Below is a small trained network, with its code and all its weights. Each question gives an input and a target symbol and asks what happens when units are switched off, that is, made to give their printed mean instead of their output.

import numpy as np


def w(rows, s, z=0):
    codes = np.array(rows[::2]) - 128.0
    scale = np.full(codes.shape[1], s)
    scale[-1] = z or s
    return codes * scale


def norm(h):
    return h / np.sqrt((h * h).mean(-1, keepdims=True) + 1e-5)


def f(y):
    return y / 2 * (1 + np.tanh(0.7978845608 * (y + 0.044715 * y**3)))


def softmax(a):
    e = np.exp(a - a.max(-1, keepdims=True))
    return e / e.sum(-1, keepdims=True)


def log_softmax(a):
    a = a - a.max(-1, keepdims=True)
    return a - np.log(np.exp(a).sum(-1, keepdims=True))


def net(x, mask):
    ids = ['γδεξπφ'.index(c) for c in x.split()]
    T = len(ids)
    res = E[ids] + P[:T]
    u = 0
    for l in range(2):
        q, k, v = (norm(res) @ M[l].T for M in (Q, K, V))
        z = softmax(np.where(np.tri(T) > 0, q @ k.T / 4**0.5, -1e9)) @ v
        res = res + np.where(mask[u], z, O[l][:, -1]) @ O[l][:, :-1]
        u += 1
        y = f(norm(res) @ A[l][:, :-1].T + A[l][:, -1])
        res = res + np.where(mask[u : u + 12], y, B[l][:, -1]) @ B[l][:, :-1]
        u += 12
    return log_softmax(norm(res)[-1] @ U[:, :-1].T + U[:, -1])


Q, K, V, O, A, B = {}, {}, {}, {}, {}, {}
E = w([
[94,95,198,150,30],'γ',
[171,167,150,216,107],'δ',
[174,75,254,58,181],'ε',
[175,173,136,31,84],'ξ',
[112,89,52,5,118],'π',
[209,43,109,160,152],'φ',
],0.018)
P = w([
[106,165,194,127,227],'0',
[146,117,215,110,162],'1',
[149,120,195,132,136],'2',
[170,130,175,129,115],'3',
[179,135,147,127,92],'4',
[147,123,123,145,52],'5',
[146,130,110,134,27],'6',
[132,173,68,130,2],'7',
],0.0095)
Q[0] = w([
[157,86,146,139,97],'0.h0',
[39,112,102,173,254],'0.h0',
[142,166,112,140,159],'0.h0',
[176,48,87,138,133],'0.h0',
],0.018)
K[0] = w([
[191,137,82,112,107],'0.h0',
[71,195,246,101,248],'0.h0',
[96,109,156,112,145],'0.h0',
[185,89,201,94,84],'0.h0',
],0.017)
V[0] = w([
[34,254,167,69,40],'0.h0',
[136,37,87,114,210],'0.h0',
[29,15,67,104,190],'0.h0',
[129,237,198,20,139],'0.h0',
],0.0072)
O[0] = w([
[2,125,126,53,106,54],'0.h0',
[172,94,105,174,89,253],'0.h0',
[79,37,89,132,79,232],'0.h0',
[63,152,110,109,69,191],'0.h0',
],0.0096,0.0025)
A[0] = w([
[114,235,181,229,113,116],'0.n0',
[85,210,67,146,26,96],'0.n1',
[14,196,136,158,134,109],'0.n2',
[122,34,223,80,227,2],'0.n3',
[181,58,65,173,221,151],'0.n4',
[59,103,181,203,89,120],'0.n5',
[82,160,187,150,150,174],'0.n6',
[128,61,71,248,83,141],'0.n7',
[121,71,114,144,182,143],'0.n8',
[181,204,161,71,129,155],'0.n9',
[125,52,30,73,235,139],'0.n10',
[118,119,10,181,117,136],'0.n11',
],0.014,0.0043)
B[0] = w([
[2,140,90,181,182,224],'0.n0',
[66,62,115,43,141,221],'0.n1',
[138,175,206,132,97,143],'0.n2',
[162,12,147,187,171,145],'0.n3',
[230,175,107,127,137,177],'0.n4',
[91,131,175,193,77,175],'0.n5',
[75,144,171,165,114,156],'0.n6',
[215,164,57,208,95,215],'0.n7',
[164,151,94,120,105,136],'0.n8',
[73,135,213,111,164,176],'0.n9',
[226,98,19,83,114,253],'0.n10',
[151,33,104,141,156,187],'0.n11',
],0.023,0.0079)
Q[1] = w([
[93,103,144,20,120],'1.h0',
[99,45,150,187,109],'1.h0',
[75,11,133,177,94],'1.h0',
[182,54,4,169,125],'1.h0',
],0.015)
K[1] = w([
[32,51,116,127,78],'1.h0',
[150,106,98,76,175],'1.h0',
[119,59,77,71,163],'1.h0',
[147,126,8,178,40],'1.h0',
],0.016)
V[1] = w([
[111,203,82,24,91],'1.h0',
[85,204,134,181,129],'1.h0',
[59,121,55,208,88],'1.h0',
[79,139,46,152,250],'1.h0',
],0.022)
O[1] = w([
[89,163,36,32,100,171],'1.h0',
[89,248,126,179,145,7],'1.h0',
[19,103,132,237,82,143],'1.h0',
[95,130,37,216,226,151],'1.h0',
],0.017,0.013)
A[1] = w([
[68,137,18,168,251,160],'1.n0',
[147,78,209,129,178,120],'1.n1',
[61,160,39,199,130,66],'1.n2',
[116,188,166,210,99,1],'1.n3',
[136,136,79,64,79,125],'1.n4',
[51,116,5,88,124,90],'1.n5',
[122,64,170,156,147,101],'1.n6',
[48,118,157,166,63,130],'1.n7',
[77,165,131,22,172,83],'1.n8',
[117,185,36,77,147,85],'1.n9',
[205,169,149,141,143,158],'1.n10',
[166,132,168,147,31,99],'1.n11',
],0.015,0.0043)
B[1] = w([
[174,112,66,29,154,201],'1.n0',
[73,114,109,80,187,138],'1.n1',
[151,152,3,123,206,177],'1.n2',
[180,82,100,145,17,145],'1.n3',
[127,65,139,149,60,202],'1.n4',
[5,83,120,65,101,246],'1.n5',
[89,75,102,96,133,140],'1.n6',
[104,82,63,175,64,169],'1.n7',
[131,216,134,48,167,152],'1.n8',
[116,32,116,127,126,163],'1.n9',
[135,223,143,152,123,154],'1.n10',
[159,123,147,90,54,144],'1.n11',
],0.021,0.013)
U = w([
[80,150,187,148,48,113],'γ',
[46,188,85,140,191,181],'δ',
[125,60,217,111,215,8],'ε',
[99,206,179,1,147,92],'ξ',
[131,64,71,31,108,146],'π',
[230,166,130,102,157,131],'φ',
],0.0076,0.0016)

Each question gives the input, a string of symbols that net reads in full, and the target symbol t.
The units are the heads (4 rows each of Q, K, V and O) and the neurons (one row each of A and B). Each row of codes is followed by its name. A weight is (code - 128) times the scale printed after its matrix; where a second scale follows, it is the last column's (O, A, B and U).
mask holds one flag per unit, layer by layer, with each layer's heads first. A switched-off unit (its flag False) gives its mean, the last column of its rows in O or B, instead of its output. The means were averaged over made-up inputs and are rounded, as every weight is.
A unit's drop is (log p(t) with every unit on - log p(t) with that unit switched off) / (log p(t) with every unit on - log p(t) with every unit switched off).
The circuit of an input: a set's keep is (log p(t) with only the set's units on - log p(t) with every unit switched off) / (log p(t) with every unit on - log p(t) with every unit switched off). Starting from the 12 units with the biggest drops (on a tie, the unit counted first), units are removed one at a time, each time the one whose removal leaves the highest keep (on an exact tie, the one counted first), for as long as the keep stays at least 0.8.
circuit, biggest first: the units of the circuit, biggest drop first
top k neurons: the k neurons with the biggest drops, biggest first
top k neurons in layer l: the k neurons of layer l with the biggest drops, biggest first
drop when u is switched off: that unit's drop, to one decimal
input γ ξ γ, target ξ: circuit, biggest first	1.h0; 0.h0; 0.n2
input π γ ε δ, target ε: circuit, biggest first	0.h0; 1.h0; 0.n9
input π φ ξ δ δ φ γ ε, target φ: circuit, biggest first	0.h0; 0.n4; 1.n5
input π δ ε γ, target γ: top 2 neurons	0.n10; 0.n6
input φ π π γ π, target γ: circuit, biggest first	1.h0; 0.n0; 0.n5
input ε γ π π π δ ξ ε, target ξ: top neuron in layer 1	1.n8
input γ ξ ξ δ, target ξ: circuit, biggest first	0.h0; 1.h0; 0.n2; 0.n9
input ε π π φ π ε δ γ, target ε: top 3 neurons	0.n5; 0.n3; 0.n10
input π π π γ, target γ: top 4 neurons	0.n0; 0.n5; 1.n0; 0.n10
input π δ φ π π π ε, target ε: circuit, biggest first	0.n3; 0.n10
input γ π π φ δ γ γ δ, target δ: top 2 neurons	0.n0; 0.n9
input γ ε δ δ, target ε: top 3 neurons	0.n0; 0.n10; 0.n3
input π π ξ δ δ, target ξ: top 2 neurons	0.n0; 0.n7
input π π γ π ξ φ ξ, target φ: top 2 neurons	0.n1; 0.n10
input π π π δ δ δ γ, target δ: top neuron in layer 0	0.n0
input π γ γ δ δ δ γ γ, target δ: top 2 neurons	0.n0; 1.n2
input π ε γ γ, target ε: top 4 neurons in layer 0	0.n5; 0.n3; 0.n7; 0.n0
input φ δ γ, target φ: top 2 neurons	1.n5; 0.n4
input δ δ π ε γ δ, target δ: drop when 0.n3 is switched off	0.5
input π γ ξ, target ξ: drop when 0.n2 is switched off	0.0
input ξ φ ξ, target φ: drop when 0.h0 is switched off	0.6
input δ γ δ δ π φ δ, target φ: drop when 0.h0 is switched off	1.0
